Below is a small trained network, with its code and all its weights. Each question gives an input and a target symbol and asks what happens when units are switched off, that is, made to give their printed mean instead of their output.

import numpy as np


def w(rows, s, z=0):
    codes = np.array(rows[::2]) - 128.0
    scale = np.full(codes.shape[1], s)
    scale[-1] = z or s
    return codes * scale


def f(y):
    return np.maximum(y, 0)


def softmax(a):
    e = np.exp(a - a.max(-1, keepdims=True))
    return e / e.sum(-1, keepdims=True)


def log_softmax(a):
    a = a - a.max(-1, keepdims=True)
    return a - np.log(np.exp(a).sum(-1, keepdims=True))


def net(x, mask):
    ids = ['ΓΔΘΞΠΩβεηλτ'.index(c) for c in x.split()]
    T = len(ids)
    res = E[ids] + P[:T]
    r = res
    for j in range(2):
        rows = slice(2 * j, 2 * j + 2)
        q, k, v = (r @ M[0][rows].T for M in (Q, K, V))
        z = softmax(np.where(np.tri(T) > 0, q @ k.T / 2**0.5, -1e9)) @ v
        o = O[0][rows]
        res = res + np.where(mask[j], z, o[:, -1]) @ o[:, :-1]
    y = f(res @ A[0][:, :-1].T + A[0][:, -1])
    res = res + np.where(mask[2:10], y, B[0][:, -1]) @ B[0][:, :-1]
    return log_softmax(res[-1] @ U[:, :-1].T + U[:, -1])


Q, K, V, O, A, B = {}, {}, {}, {}, {}, {}
E = w([
[202,186,45,141],'Γ',
[234,184,202,127],'Δ',
[140,127,252,235],'Θ',
[181,193,47,102],'Ξ',
[59,116,198,133],'Π',
[121,222,88,169],'Ω',
[174,66,196,141],'β',
[95,9,190,208],'ε',
[168,93,75,115],'η',
[135,243,71,95],'λ',
[173,195,112,186],'τ',
],0.016)
P = w([
[168,94,97,116],'0',
[137,239,199,134],'1',
[165,108,60,140],'2',
[179,38,109,85],'3',
[104,254,174,172],'4',
[183,124,5,171],'5',
[126,47,169,81],'6',
],0.0091)
Q[0] = w([
[191,139,3,151],'h1',
[159,135,91,161],'h1',
[65,109,91,107],'h2',
[126,117,80,132],'h2',
],0.027)
K[0] = w([
[24,3,11,152],'h1',
[132,88,112,163],'h1',
[50,177,156,101],'h2',
[88,160,91,121],'h2',
],0.019)
V[0] = w([
[107,147,117,5],'h1',
[165,243,217,91],'h1',
[37,230,52,20],'h2',
[85,33,62,3],'h2',
],0.0054)
O[0] = w([
[167,126,77,117,67],'h1',
[66,186,47,186,180],'h1',
[3,178,125,114,2],'h2',
[101,117,214,38,64],'h2',
],0.006,0.005)
A[0] = w([
[101,56,46,94,118],'n1',
[182,221,177,59,151],'n2',
[103,87,197,114,42],'n3',
[192,174,113,123,37],'n4',
[116,138,183,197,39],'n5',
[142,43,89,113,4],'n6',
[116,248,118,85,28],'n7',
[73,91,47,142,190],'n8',
],0.013,0.0028)
B[0] = w([
[112,101,17,98,168],'n1',
[24,7,79,124,254],'n2',
[38,166,99,90,162],'n3',
[94,238,89,169,254],'n4',
[156,105,83,83,214],'n5',
[116,41,171,181,189],'n6',
[241,107,218,92,229],'n7',
[93,157,238,62,175],'n8',
],0.015,0.0071)
U = w([
[163,180,92,73,156],'Γ',
[57,148,125,192,2],'Δ',
[231,138,107,116,87],'Θ',
[183,159,77,8,67],'Ξ',
[82,164,189,94,216],'Π',
[153,184,209,135,191],'Ω',
[170,124,213,193,138],'β',
[84,100,157,111,127],'ε',
[134,107,103,86,210],'η',
[180,135,158,39,107],'λ',
[149,186,157,190,128],'τ',
],0.012,0.0049)

Each question gives the input, a string of symbols that net reads in full, and the target symbol t.
The units are the heads (2 rows each of Q, K, V and O) and the neurons (one row each of A and B). Each row of codes is followed by its name. A weight is (code - 128) times the scale printed after its matrix; where a second scale follows, it is the last column's (O, A, B and U).
mask holds one flag per unit, heads first, then neurons. A switched-off unit (its flag False) gives its mean, the last column of its rows in O or B, instead of its output. The means were averaged over made-up inputs and are rounded, as every weight is.
A unit's drop is (log p(t) with every unit on - log p(t) with that unit switched off) / (log p(t) with every unit on - log p(t) with every unit switched off).
The circuit of an input: a set's keep is (log p(t) with only the set's units on - log p(t) with every unit switched off) / (log p(t) with every unit on - log p(t) with every unit switched off). Starting from all 10 units, units are removed one at a time, each time the one whose removal leaves the highest keep (on an exact tie, the one counted first), for as long as the keep stays at least 0.8.
circuit, biggest first: the units of the circuit, biggest drop first
unit that matters most: the unit with the biggest drop
top k neurons: the k neurons with the biggest drops, biggest first
heads that matter: for each layer, one digit per head in row order, 1 if its drop is at least 0.15 and else 0, layers parted by /
drop when u is switched off: that unit's drop, to one decimal
input β Δ Γ Π, target Π: heads that matter -> 10
input Π τ Π Δ, target Δ: heads that matter -> 00
input Θ Θ Γ Δ η ε Ξ, target ε: unit that matters most -> h1
input ε ε ε Δ, target ε: heads that matter -> 10
input τ λ β Ω τ Π, target Π: circuit, biggest first -> [n8; h2]
input Π Γ Π λ Ω Ω Ω, target Ω: top 2 neurons -> [n2; n5]
input Δ Θ λ β, target β: top 4 neurons -> [n2; n6; n5; n4]
input Ω Ξ τ β, target β: top 3 neurons -> [n6; n2; n5]
input Ξ β λ η β, target ε: circuit, biggest first -> [h2; n2]
input Θ Ω λ β β ε λ, target ε: heads that matter -> 10
input Ξ Ξ β β β τ, target τ: heads that matter -> 00
input Θ λ λ ε τ, target Δ: heads that matter -> 11
input Ξ Ξ λ, target λ: heads that matter -> 01
input Ω Π τ Δ Ξ Θ, target Θ: heads that matter -> 00
input Ω Π Θ β Δ, target η: heads that matter -> 01
input τ β η η λ, target ε: circuit, biggest first -> [n2]
input Δ Π Δ, target Δ: circuit, biggest first -> [n2; n4]
input β β Ξ Ξ λ, target λ: top 2 neurons -> [n7; n2]
input Θ τ β β τ τ, target τ: circuit, biggest first -> [n2; n4; n5]
input Θ Ξ Ω β Δ, target η: circuit, biggest first -> [n2; n5]
input Π η Θ, target Θ: circuit, biggest first -> [n5; h2]
input τ τ Ξ Ω, target Ω: drop when n8 is switched off -> 0.2
input Δ β τ η Δ, target ε: drop when n5 is switched off -> -0.1
input Ξ Ω β β Θ, target η: drop when n5 is switched off -> 0.8
